Below is a small trained network, with its code and all its weights. Each question gives an input and a class and asks what happens when units are switched off, that is, made to give their printed mean instead of their output.

import numpy as np


def w(rows, s, z=0):
    codes = np.array(rows[::2]) - 128.0
    scale = np.full(codes.shape[1], s)
    scale[-1] = z or s
    return codes * scale


def f(y):
    return y / 2 * (1 + np.tanh(0.7978845608 * (y + 0.044715 * y**3)))


def log_softmax(a):
    a = a - a.max(-1, keepdims=True)
    return a - np.log(np.exp(a).sum(-1, keepdims=True))


def net(x, mask):
    res = np.array(x, float).reshape(1, 8) / 4 @ E
    y = f(res @ A[0][:, :-1].T + A[0][:, -1])
    res = res + np.where(mask, y, B[0][:, -1]) @ B[0][:, :-1]
    return log_softmax(res[-1] @ U[:, :-1].T + U[:, -1])


A, B = {}, {}
E = w([
[129,126,129,125,127,128,133,124,126],'x0',
[128,129,126,131,142,135,119,133,128],'x1',
[124,135,124,136,119,119,136,120,118],'x2',
[194,2,114,183,69,120,155,183,56],'x3',
[128,117,124,113,118,142,133,122,133],'x4',
[79,31,121,121,177,29,89,39,161],'x5',
[53,129,125,35,74,74,66,182,40],'x6',
[80,118,67,186,62,162,50,158,189],'x7',
],0.0043)
A[0] = w([
[123,107,127,98,104,98,113,165,100,44],'neuron 1',
[100,12,114,65,167,105,109,75,198,63],'neuron 2',
[71,234,130,46,171,126,109,106,212,75],'neuron 3',
[106,114,101,155,112,143,139,148,169,4],'neuron 4',
[89,75,91,141,59,227,73,147,223,191],'neuron 5',
[31,119,123,15,100,104,101,178,62,84],'neuron 6',
[213,103,151,2,180,147,213,74,54,167],'neuron 7',
[196,114,126,192,176,172,188,81,249,83],'neuron 8',
[183,28,104,168,140,122,119,189,65,83],'neuron 9',
[173,1,140,129,69,133,162,171,102,92],'neuron 10',
[199,189,107,95,119,213,142,218,114,89],'neuron 11',
[94,30,117,141,169,69,89,50,140,135],'neuron 12',
],0.0074,0.0046)
B[0] = w([
[168,109,141,172,149,154,117,136,131,115],'neuron 1',
[139,191,174,168,123,169,128,196,110,172],'neuron 2',
[118,102,108,228,163,174,133,45,108,214],'neuron 3',
[148,139,157,187,155,132,72,162,112,96],'neuron 4',
[108,120,148,119,168,37,117,147,154,253],'neuron 5',
[249,70,124,137,107,138,118,133,107,209],'neuron 6',
[74,107,128,148,140,63,88,170,183,244],'neuron 7',
[209,67,114,89,91,141,95,139,67,227],'neuron 8',
[113,141,127,174,171,159,118,65,136,187],'neuron 9',
[115,150,106,155,156,166,121,46,130,200],'neuron 10',
[125,211,153,116,117,156,129,152,111,197],'neuron 11',
[110,189,134,104,85,168,172,166,118,227],'neuron 12',
],0.018,0.0038)
U = w([
[106,134,92,214,190,194,111,15,127,52],'0',
[246,37,114,111,85,144,85,159,72,54],'1',
[102,130,109,110,120,107,151,123,148,255],'2',
[105,253,167,122,94,182,169,203,119,62],'3',
[115,121,100,102,129,100,135,113,151,217],'4',
[99,104,101,104,124,107,155,116,156,195],'5',
[71,102,132,138,165,32,80,170,206,27],'6',
],0.0068,0.006)

Each question gives the input, the list of numbers given to net, and the class t.
The units are the neurons (one row each of A and B). Each row of codes is followed by its name. A weight is (code - 128) times the scale printed after its matrix; where a second scale follows, it is the last column's (A, B and U).
mask holds one flag per neuron, in row order. A switched-off neuron (its flag False) gives its mean, the last column of its row in B, instead of its output. The means were averaged over made-up inputs and are rounded, as every weight is.
A unit's drop is (log p(t) with every unit on - log p(t) with that unit switched off) / (log p(t) with every unit on - log p(t) with every unit switched off).
The circuit of an input: a set's keep is (log p(t) with only the set's units on - log p(t) with every unit switched off) / (log p(t) with every unit on - log p(t) with every unit switched off). Starting from all 12 units, units are removed one at a time, each time the one whose removal leaves the highest keep (on an exact tie, the one counted first), for as long as the keep stays at least 0.8.
units of the circuit, in order: the units of the circuit, biggest drop first
most important unit: the unit with the biggest drop
k most important neurons: the k neurons with the biggest drops, biggest first
drop when u is switched off: that unit's drop, to one decimal
input [0,4,6,-3,-2,1,-4,7], class 6: units of the circuit, in order => (neuron 5)
input [-3,8,0,-2,-4,-1,-1,5], class 6: units of the circuit, in order => (neuron 5; neuron 12)
input [-4,8,-7,8,-4,4,5,6], class 0: 2 most important neurons => (neuron 9; neuron 10)
input [6,-4,-7,8,1,-7,-8,-5], class 0: 3 most important neurons => (neuron 10; neuron 9; neuron 6)
input [6,-4,-5,5,-5,6,0,2], class 3: 2 most important neurons => (neuron 12; neuron 2)
input [1,-4,5,-5,3,0,4,-3], class 0: 3 most important neurons => (neuron 3; neuron 5; neuron 8)
input [3,-1,7,8,8,4,1,1], class 0: 2 most important neurons => (neuron 10; neuron 9)
input [4,6,4,-4,1,-4,8,8], class 1: 2 most important neurons => (neuron 6; neuron 7)
input [-6,4,6,7,2,-5,-4,-5], class 0: 4 most important neurons => (neuron 10; neuron 9; neuron 5; neuron 12)
input [-4,3,-7,-7,5,6,0,-4], class 0: 3 most important neurons => (neuron 3; neuron 5; neuron 11)
input [-5,-4,2,1,5,7,-1,-7], class 3: 3 most important neurons => (neuron 12; neuron 2; neuron 5)
input [-8,-8,-3,4,6,8,2,-4], class 3: units of the circuit, in order => (neuron 12; neuron 2)
input [-2,3,4,7,-1,-4,6,1], class 0: units of the circuit, in order => (neuron 10; neuron 9)
input [-2,0,5,0,-1,3,5,-6], class 6: 2 most important neurons => (neuron 7; neuron 8)
input [3,-6,-6,8,-4,-1,-3,-6], class 0: 3 most important neurons => (neuron 10; neuron 9; neuron 5)
input [-4,0,-6,-5,-3,-4,3,8], class 6: units of the circuit, in order => (neuron 5)
input [7,1,-5,6,3,1,1,-8], class 6: 2 most important neurons => (neuron 7; neuron 3)
input [4,3,2,6,1,-4,3,7], class 6: 2 most important neurons => (neuron 5; neuron 3)
input [-2,-1,-1,2,-7,-6,-1,8], class 6: 2 most important neurons => (neuron 5; neuron 12)
input [5,-5,5,4,-4,3,7,4], class 1: 2 most important neurons => (neuron 6; neuron 7)
input [6,-3,6,-4,2,8,2,-8], class 3: most important unit => neuron 12
input [2,8,3,3,2,6,-1,-1], class 3: drop when neuron 9 is switched off => 0.0
input [1,0,5,6,-1,-7,-6,8], class 6: drop when neuron 6 is switched off => 0.3
input [-5,-5,-2,1,5,6,-4,4], class 3: drop when neuron 2 is switched off => 0.4
input [6,-3,5,-4,-5,8,-6,-8], class 3: drop when neuron 12 is switched off => 0.8
